Here is a tiny trained network, its code and every weight. The questions are about switching its units off for an input and a class, where a switched-off unit gives its printed mean instead of its output.

import numpy as np


def w(rows, s, z=0):
    codes = np.array(rows[::2]) - 128.0
    scale = np.full(codes.shape[1], s)
    scale[-1] = z or s
    return codes * scale


def f(y):
    return np.maximum(y, 0)


def log_softmax(a):
    a = a - a.max(-1, keepdims=True)
    return a - np.log(np.exp(a).sum(-1, keepdims=True))


def net(x, mask):
    res = np.array(x, float).reshape(1, 4) / 4 @ E
    y = f(res @ A[0][:, :-1].T + A[0][:, -1])
    res = res + np.where(mask, y, B[0][:, -1]) @ B[0][:, :-1]
    return log_softmax(res[-1] @ U[:, :-1].T + U[:, -1])


A, B = {}, {}
E = w([
[31,43,185,88,86,181],'x0',
[23,166,166,201,119,45],'x1',
[38,152,83,62,253,141],'x2',
[81,86,14,201,101,152],'x3',
],0.0062)
A[0] = w([
[93,48,182,107,43,168,123],'N1',
[164,147,195,93,78,95,93],'N2',
[156,153,210,121,124,114,93],'N3',
[103,117,58,176,91,145,76],'N4',
[173,96,92,53,113,194,195],'N5',
[167,125,201,119,120,105,92],'N6',
[162,195,50,115,204,91,84],'N7',
[159,87,103,200,34,128,76],'N8',
[78,36,164,83,60,176,67],'N9',
[207,121,107,78,66,200,113],'N10',
[116,101,56,185,109,146,33],'N11',
[148,132,190,86,122,96,44],'N12',
[222,181,94,172,113,79,130],'N13',
[101,89,53,177,110,149,74],'N14',
[50,165,114,110,207,100,185],'N15',
[227,84,83,73,109,218,83],'N16',
[109,107,61,170,99,145,29],'N17',
[142,155,215,97,175,130,2],'N18',
[194,190,66,151,188,88,160],'N19',
[103,154,203,238,36,39,200],'N20',
[110,102,60,174,99,136,44],'N21',
[99,81,74,157,105,147,78],'N22',
[60,59,157,69,128,177,141],'N23',
[205,90,157,173,2,119,118],'N24',
[214,175,82,181,122,87,87],'N25',
[128,101,58,191,94,140,80],'N26',
[189,106,98,71,142,194,104],'N27',
],0.0061,0.00093)
B[0] = w([
[164,69,188,187,179,85,211],'N1',
[169,179,116,57,210,180,185],'N2',
[143,201,129,71,167,202,182],'N3',
[139,219,169,88,171,188,192],'N4',
[34,123,140,124,72,91,218],'N5',
[165,201,123,67,199,200,177],'N6',
[127,50,185,184,171,71,225],'N7',
[154,157,96,20,254,140,206],'N8',
[150,68,229,202,170,85,215],'N9',
[17,148,104,102,67,94,210],'N10',
[158,213,209,89,166,200,190],'N11',
[170,202,180,94,176,203,172],'N12',
[115,67,199,177,162,75,225],'N13',
[163,192,165,95,169,184,200],'N14',
[80,102,20,38,125,91,241],'N15',
[25,168,134,112,37,85,236],'N16',
[143,215,193,115,176,202,183],'N17',
[152,204,158,94,159,202,185],'N18',
[113,74,211,173,132,73,232],'N19',
[29,130,41,59,72,72,253],'N20',
[151,210,169,98,174,202,186],'N21',
[154,172,187,121,187,178,185],'N22',
[160,62,185,195,180,91,226],'N23',
[96,43,28,1,197,47,236],'N24',
[127,65,208,183,167,81,219],'N25',
[148,190,175,98,191,169,194],'N26',
[25,155,116,131,40,87,209],'N27',
],0.0053,0.0044)
U = w([
[198,255,169,100,178,244,3],'0',
[118,66,32,65,165,96,254],'1',
[158,27,225,249,141,79,25],'2',
[27,174,83,119,19,82,118],'3',
[191,127,70,198,50,164,237],'4',
],0.0084,0.0015)

Each question gives the input, the list of numbers given to net, and the class t.
The units are the neurons (one row each of A and B). Each row of codes is followed by its name. A weight is (code - 128) times the scale printed after its matrix; where a second scale follows, it is the last column's (A, B and U).
mask holds one flag per neuron, in row order. A switched-off neuron (its flag False) gives its mean, the last column of its row in B, instead of its output. The means were averaged over made-up inputs and are rounded, as every weight is.
A unit's drop is (log p(t) with every unit on - log p(t) with that unit switched off) / (log p(t) with every unit on - log p(t) with every unit switched off).
The circuit of an input: a set's keep is (log p(t) with only the set's units on - log p(t) with every unit switched off) / (log p(t) with every unit on - log p(t) with every unit switched off). Starting from the 12 units with the biggest drops (on a tie, the unit counted first), units are removed one at a time, each time the one whose removal leaves the highest keep (on an exact tie, the one counted first), for as long as the keep stays at least 0.8.
circuit, biggest first: the units of the circuit, biggest drop first
top k neurons: the k neurons with the biggest drops, biggest first
drop when u is switched off: that unit's drop, to one decimal
input [-1,-7,-5,-1], class 3: circuit, biggest first	[N16 N10]
input [7,-7,4,-4], class 2: circuit, biggest first	[N23 N9]
input [7,-8,-1,4], class 3: circuit, biggest first	[N16]
input [-7,4,4,6], class 2: top 2 neurons	[N7 N19]
input [-3,-4,-8,-2], class 1: top 2 neurons	[N24 N8]
input [-8,7,-8,-6], class 1: circuit, biggest first	[N20 N24 N2]
input [-4,3,-5,4], class 1: circuit, biggest first	[N24 N8]
input [7,-3,3,4], class 2: circuit, biggest first	[N9 N23]
input [-5,-1,-3,-2], class 2: top 4 neurons	[N13 N25 N15 N19]
input [-1,-8,-3,7], class 3: top 3 neurons	[N16 N10 N27]
input [7,6,6,4], class 2: top 2 neurons	[N23 N9]
input [0,3,-7,-5], class 1: top 2 neurons	[N24 N20]
input [-3,-2,-8,-1], class 1: top 2 neurons	[N24 N8]
input [-8,4,0,7], class 2: circuit, biggest first	[N25]
input [-8,2,-4,3], class 2: top 2 neurons	[N25 N13]
input [-6,3,0,4], class 2: drop when N13 is switched off	0.2
input [7,7,-3,-7], class 0: drop when N3 is switched off	0.4
input [-7,-4,0,-5], class 2: drop when N19 is switched off	0.2
input [3,-5,-4,-3], class 3: drop when N16 is switched off	0.4
input [-8,1,8,8], class 0: top neuron	[N11]
